Here is a tiny trained network, its code and every weight. The questions are about switching its units off for an input and a class, where a switched-off unit gives its printed mean instead of its output.

import numpy as np


def w(rows, s, z=0):
    codes = np.array(rows[::2]) - 128.0
    scale = np.full(codes.shape[1], s)
    scale[-1] = z or s
    return codes * scale


def norm(h):
    return h / np.sqrt((h * h).mean(-1, keepdims=True) + 1e-5)


def f(y):
    return y / 2 * (1 + np.tanh(0.7978845608 * (y + 0.044715 * y**3)))


def log_softmax(a):
    a = a - a.max(-1, keepdims=True)
    return a - np.log(np.exp(a).sum(-1, keepdims=True))


def net(x, mask):
    res = np.array(x, float).reshape(1, 4) / 4 @ E
    u = 0
    for l in range(3):
        y = f(norm(res) @ A[l][:, :-1].T + A[l][:, -1])
        res = res + np.where(mask[u : u + 4], y, B[l][:, -1]) @ B[l][:, :-1]
        u += 4
    return log_softmax(norm(res)[-1] @ U[:, :-1].T + U[:, -1])


A, B = {}, {}
E = w([
[128,3,77,96,140],'x0',
[190,245,194,69,142],'x1',
[230,117,157,92,40],'x2',
[214,81,16,164,125],'x3',
],0.00061)
A[0] = w([
[101,171,131,223,110,106],'0.n0',
[2,62,180,87,99,20],'0.n1',
[72,239,115,214,154,2],'0.n2',
[64,100,150,146,119,128],'0.n3',
],0.0033,0.0031)
B[0] = w([
[99,143,105,138,87,106],'0.n0',
[86,44,181,245,84,77],'0.n1',
[145,103,32,154,1,3],'0.n2',
[127,161,114,118,138,204],'0.n3',
],0.0038,0.0004)
A[1] = w([
[73,73,97,180,104,163],'1.n0',
[3,34,213,240,121,2],'1.n1',
[236,59,127,19,94,92],'1.n2',
[83,177,198,188,108,7],'1.n3',
],0.0042,0.0029)
B[1] = w([
[142,193,166,84,130,193],'1.n0',
[125,40,194,189,14,255],'1.n1',
[176,64,52,126,3,239],'1.n2',
[119,28,64,102,118,96],'1.n3',
],0.0037,0.0015)
A[2] = w([
[136,164,50,178,234,38],'2.n0',
[87,216,96,160,125,1],'2.n1',
[252,152,138,88,146,87],'2.n2',
[85,216,78,166,57,76],'2.n3',
],0.0041,0.003)
B[2] = w([
[66,54,78,197,117,97],'2.n0',
[172,155,112,165,1,73],'2.n1',
[197,164,202,93,195,253],'2.n2',
[87,174,68,176,71,148],'2.n3',
],0.0047,0.0012)
U = w([
[23,254,37,220,26,214],'0',
[11,20,251,218,27,197],'1',
[9,202,235,58,241,4],'2',
[23,50,20,216,245,81],'3',
[241,233,210,7,226,252],'4',
[233,35,20,30,34,82],'5',
],0.0047,0.0041)

Each question gives the input, the list of numbers given to net, and the class t.
The units are the neurons (one row each of A and B). Each row of codes is followed by its name. A weight is (code - 128) times the scale printed after its matrix; where a second scale follows, it is the last column's (A, B and U).
mask holds one flag per neuron, layer by layer. A switched-off neuron (its flag False) gives its mean, the last column of its row in B, instead of its output. The means were averaged over made-up inputs and are rounded, as every weight is.
A unit's drop is (log p(t) with every unit on - log p(t) with that unit switched off) / (log p(t) with every unit on - log p(t) with every unit switched off).
The circuit of an input: a set's keep is (log p(t) with only the set's units on - log p(t) with every unit switched off) / (log p(t) with every unit on - log p(t) with every unit switched off). Starting from all 12 units, units are removed one at a time, each time the one whose removal leaves the highest keep (on an exact tie, the one counted first), for as long as the keep stays at least 0.8.
circuit, biggest first: the units of the circuit, biggest drop first
top k neurons: the k neurons with the biggest drops, biggest first
top k neurons in layer l: the k neurons of layer l with the biggest drops, biggest first
drop when u is switched off: that unit's drop, to one decimal
input [-6,6,-4,8], class 0: circuit, biggest first -> [0.n2, 2.n3]
input [7,-7,-1,7], class 4: top 2 neurons -> [1.n0, 2.n3]
input [-7,-1,0,-6], class 0: top 2 neurons -> [0.n2, 1.n1]
input [-7,-7,2,-3], class 0: top neuron -> [0.n2]
input [-2,-1,-8,-8], class 1: circuit, biggest first -> [0.n1, 1.n1]
input [1,-5,-3,2], class 2: top 3 neurons -> [1.n2, 1.n0, 2.n2]
input [8,0,0,5], class 4: top 2 neurons -> [1.n1, 0.n2]
input [0,-3,2,7], class 4: top 2 neurons -> [1.n1, 0.n2]
input [2,-2,0,3], class 4: top 2 neurons -> [0.n2, 1.n2]
input [-3,3,-3,-4], class 0: top 2 neurons -> [0.n2, 2.n1]
input [1,-4,-3,8], class 3: top 2 neurons -> [2.n0, 1.n1]
input [1,-6,3,5], class 4: top 2 neurons in layer 1 -> [1.n1, 1.n3]
input [-6,1,-1,-6], class 0: drop when 0.n2 is switched off -> 0.5
input [-5,8,-7,-3], class 0: drop when 2.n1 is switched off -> 0.2
input [-6,6,-6,-4], class 0: drop when 1.n0 is switched off -> 0.1
